Below are the code and all the weights of a small trained network. Each question names an input and a target symbol and asks about switching units off, where a switched-off unit gives its printed mean instead of its output.

import numpy as np


def w(rows, s, z=0):
    codes = np.array(rows[::2]) - 128.0
    scale = np.full(codes.shape[1], s)
    scale[-1] = z or s
    return codes * scale


def norm(h):
    return h / np.sqrt((h * h).mean(-1, keepdims=True) + 1e-5)


def f(y):
    return np.maximum(y, 0)


def softmax(a):
    e = np.exp(a - a.max(-1, keepdims=True))
    return e / e.sum(-1, keepdims=True)


def log_softmax(a):
    a = a - a.max(-1, keepdims=True)
    return a - np.log(np.exp(a).sum(-1, keepdims=True))


def net(x, mask):
    ids = ['αβγεζμπτ'.index(c) for c in x.split()]
    T = len(ids)
    res = E[ids] + P[:T]
    u = 0
    for l in range(2):
        r = norm(res)
        for j in range(3):
            rows = slice(3 * j, 3 * j + 3)
            q, k, v = (r @ M[l][rows].T for M in (Q, K, V))
            z = softmax(np.where(np.tri(T) > 0, q @ k.T / 3**0.5, -1e9)) @ v
            o = O[l][rows]
            res = res + np.where(mask[u + j], z, o[:, -1]) @ o[:, :-1]
        u += 3
        y = f(norm(res) @ A[l][:, :-1].T + A[l][:, -1])
        res = res + np.where(mask[u : u + 4], y, B[l][:, -1]) @ B[l][:, :-1]
        u += 4
    return log_softmax(norm(res)[-1] @ U[:, :-1].T + U[:, -1])


Q, K, V, O, A, B = {}, {}, {}, {}, {}, {}
E = w([
[173,93,120,139,229,245],'α',
[129,25,144,46,88,137],'β',
[140,80,76,79,134,41],'γ',
[111,179,99,81,169,83],'ε',
[110,179,97,96,163,73],'ζ',
[184,205,211,114,100,141],'μ',
[26,111,51,58,95,64],'π',
[112,189,97,63,175,94],'τ',
],0.011)
P = w([
[179,109,92,116,95,101],'0',
[115,83,142,172,151,121],'1',
[170,100,118,94,122,60],'2',
[245,118,6,146,124,98],'3',
[74,81,149,243,182,194],'4',
[100,143,117,81,3,147],'5',
[136,78,187,120,147,39],'6',
[50,81,227,216,207,150],'7',
[244,126,40,178,60,193],'8',
[60,140,143,77,65,123],'9',
[40,92,197,105,150,226],'10',
[233,88,103,150,105,126],'11',
],0.0061)
Q[0] = w([
[29,82,1,108,72,144],'L0H0',
[24,80,160,128,144,146],'L0H0',
[152,57,165,134,133,154],'L0H0',
[138,112,187,114,96,152],'L0H1',
[141,151,127,76,146,127],'L0H1',
[93,128,102,142,150,132],'L0H1',
[217,36,118,115,179,87],'L0H2',
[124,71,179,49,29,90],'L0H2',
[66,117,207,135,117,168],'L0H2',
],0.028)
K[0] = w([
[93,91,252,55,126,80],'L0H0',
[73,82,160,144,210,123],'L0H0',
[133,116,172,173,133,192],'L0H0',
[131,146,183,144,92,122],'L0H1',
[154,130,155,83,153,131],'L0H1',
[112,113,125,133,143,115],'L0H1',
[195,141,30,163,136,166],'L0H2',
[206,122,120,80,180,31],'L0H2',
[100,111,184,155,214,95],'L0H2',
],0.029)
V[0] = w([
[114,93,153,128,107,124],'L0H0',
[150,71,134,130,157,109],'L0H0',
[106,138,116,254,85,52],'L0H0',
[107,124,125,107,126,135],'L0H1',
[166,182,170,147,95,143],'L0H1',
[118,88,57,121,184,126],'L0H1',
[139,108,164,112,153,190],'L0H2',
[121,66,125,89,78,158],'L0H2',
[57,141,55,120,130,161],'L0H2',
],0.013)
O[0] = w([
[167,104,119,85,133,112,141],'L0H0',
[189,109,128,138,152,160,191],'L0H0',
[165,166,2,61,48,216,1],'L0H0',
[156,132,94,135,113,115,144],'L0H1',
[70,140,178,160,104,149,57],'L0H1',
[185,133,94,48,206,101,200],'L0H1',
[110,110,215,135,180,51,63],'L0H2',
[91,96,169,86,195,182,122],'L0H2',
[99,142,153,55,75,160,142],'L0H2',
],0.0083,0.0072)
A[0] = w([
[110,209,192,184,139,198,252],'L0N0',
[176,170,109,102,97,150,14],'L0N1',
[168,2,178,123,65,135,70],'L0N2',
[150,25,122,109,62,118,227],'L0N3',
],0.017,0.0026)
B[0] = w([
[251,57,123,153,105,69,179],'L0N0',
[172,165,126,135,185,213,182],'L0N1',
[19,168,16,182,150,186,255],'L0N2',
[144,23,121,147,214,54,253],'L0N3',
],0.013,0.0087)
Q[1] = w([
[130,112,128,202,145,89],'L1H0',
[95,253,115,170,74,98],'L1H0',
[126,88,111,177,141,221],'L1H0',
[145,72,73,198,137,122],'L1H1',
[154,162,147,123,145,173],'L1H1',
[162,219,158,134,100,99],'L1H1',
[100,140,94,149,62,98],'L1H2',
[71,100,97,82,116,104],'L1H2',
[119,202,187,112,158,162],'L1H2',
],0.025)
K[1] = w([
[90,124,143,136,103,104],'L1H0',
[148,252,149,103,109,126],'L1H0',
[85,103,87,114,114,158],'L1H0',
[128,114,131,178,89,146],'L1H1',
[140,162,114,122,136,166],'L1H1',
[146,186,145,89,157,118],'L1H1',
[91,120,108,129,77,104],'L1H2',
[114,94,109,133,131,94],'L1H2',
[131,168,170,146,141,132],'L1H2',
],0.037)
V[1] = w([
[48,100,67,98,103,77],'L1H0',
[115,229,137,151,112,157],'L1H0',
[118,164,123,74,136,4],'L1H0',
[212,164,159,107,95,100],'L1H1',
[100,110,130,214,68,149],'L1H1',
[254,102,226,137,98,147],'L1H1',
[103,87,50,79,92,77],'L1H2',
[98,175,175,79,171,155],'L1H2',
[146,131,108,37,137,138],'L1H2',
],0.013)
O[1] = w([
[155,68,40,210,56,126,204],'L1H0',
[47,221,115,161,162,154,1],'L1H0',
[115,119,175,188,2,205,115],'L1H0',
[196,132,199,121,61,89,22],'L1H1',
[146,119,30,134,121,23,114],'L1H1',
[237,206,122,110,35,121,10],'L1H1',
[138,208,129,114,89,221,177],'L1H2',
[132,82,80,145,129,73,115],'L1H2',
[162,161,62,215,59,141,183],'L1H2',
],0.0084,0.0092)
A[1] = w([
[161,148,147,168,142,98,122],'L1N0',
[92,136,82,61,91,158,98],'L1N1',
[63,78,36,172,178,78,1],'L1N2',
[154,164,100,123,68,3,117],'L1N3',
],0.036,0.0042)
B[1] = w([
[103,105,156,129,140,132,142],'L1N0',
[84,80,145,88,71,43,134],'L1N1',
[43,112,8,172,155,146,254],'L1N2',
[184,188,136,240,83,1,151],'L1N3',
],0.027,0.045)
U = w([
[98,55,242,105,213,93,139],'α',
[53,84,54,170,169,148,198],'β',
[254,85,94,98,127,199,94],'γ',
[125,244,178,152,210,204,54],'ε',
[97,225,98,13,94,87,5],'ζ',
[174,164,145,207,108,36,165],'μ',
[112,8,148,52,32,101,73],'π',
[78,118,200,175,20,225,83],'τ',
],0.0082,0.0025)

Each question gives the input, a string of symbols that net reads in full, and the target symbol t.
The units are the heads (3 rows each of Q, K, V and O) and the neurons (one row each of A and B). Each row of codes is followed by its name. A weight is (code - 128) times the scale printed after its matrix; where a second scale follows, it is the last column's (O, A, B and U).
mask holds one flag per unit, layer by layer, with each layer's heads first. A switched-off unit (its flag False) gives its mean, the last column of its rows in O or B, instead of its output. The means were averaged over made-up inputs and are rounded, as every weight is.
A unit's drop is (log p(t) with every unit on - log p(t) with that unit switched off) / (log p(t) with every unit on - log p(t) with every unit switched off).
The circuit of an input: a set's keep is (log p(t) with only the set's units on - log p(t) with every unit switched off) / (log p(t) with every unit on - log p(t) with every unit switched off). Starting from the 12 units with the biggest drops (on a tie, the unit counted first), units are removed one at a time, each time the one whose removal leaves the highest keep (on an exact tie, the one counted first), for as long as the keep stays at least 0.8.
units of the circuit, in order: the units of the circuit, biggest drop first
top k neurons: the k neurons with the biggest drops, biggest first
top k neurons in layer l: the k neurons of layer l with the biggest drops, biggest first
input β τ τ π ζ π μ ζ ζ γ, target μ: units of the circuit, in order => L0H1, L1H1, L1N3, L0N0
input γ π ε ζ, target γ: top neuron => L0N2
input β ε β τ ε, target ε: top 4 neurons => L0N1, L0N3, L0N2, L1N2
input ε τ γ ε β β γ ε μ π π π, target μ: units of the circuit, in order => L0H1, L1H1, L0N0, L1N3
input ε β μ β ε μ α, target μ: top 2 neurons => L0N3, L0N0
input β ε τ β τ, target ε: top 3 neurons => L0N3, L0N2, L1N2
input β ε β π β π ε, target π: top 3 neurons in layer 0 => L0N3, L0N2, L0N0
input ε ε α ε ε γ γ β ζ, target γ: top 2 neurons => L0N2, L0N3
input ε μ μ β ε γ γ ζ β τ, target γ: top 4 neurons => L0N2, L0N3, L1N2, L0N1
input β ε τ τ μ γ β β α ε β τ, target α: top 4 neurons => L0N2, L0N3, L1N2, L1N3
input α α ζ ζ π, target π: top 2 neurons => L1N1, L0N2
input τ α τ ζ π, target π: top 4 neurons => L0N2, L1N1, L1N2, L1N3
input τ ζ π ζ γ γ τ, target ζ: top 4 neurons => L0N3, L1N2, L0N2, L0N1
input ε ε μ β α π β π γ μ β τ, target γ: top 4 neurons => L0N2, L0N3, L1N2, L1N3
input ε ζ ε β ε ζ μ γ β ζ, target μ: top 2 neurons => L0N3, L0N0
input ε β μ β π β ε ζ, target π: top 2 neurons in layer 0 => L0N3, L0N2
input μ π π ε ε β α ε ε ε, target α: top neuron in layer 1 => L1N2
input ε τ ζ α, target α: top 3 neurons => L0N2, L1N2, L1N3
input β β γ β ε α τ ε γ τ, target τ: top 4 neurons => L0N3, L0N2, L1N2, L1N3
input α ε ζ τ, target α: top 4 neurons => L0N2, L1N2, L1N3, L0N3
input τ β α ε, target τ: top 3 neurons in layer 0 => L0N3, L0N2, L0N0
input π ε γ ε, target π: top 3 neurons in layer 1 => L1N1, L1N2, L1N3
input τ ε γ γ γ, target γ: top 2 neurons in layer 0 => L0N2, L0N1
input β γ ζ ε ε, target γ: top 3 neurons in layer 0 => L0N2, L0N1, L0N0
input α β β ε τ β γ μ, target μ: top 2 neurons in layer 1 => L1N3, L1N2
input ε γ τ ε, target ε: top 2 neurons in layer 0 => L0N1, L0N2
input ε π ζ, target ε: top 3 neurons in layer 0 => L0N1, L0N2, L0N3
input β μ ε α τ π, target μ: top neuron in layer 1 => L1N3
input ε ζ ε τ ε ε μ π τ μ ζ, target π: top 3 neurons in layer 1 => L1N2, L1N1, L1N3
input γ τ α τ μ ζ, target α: top neuron in layer 0 => L0N3
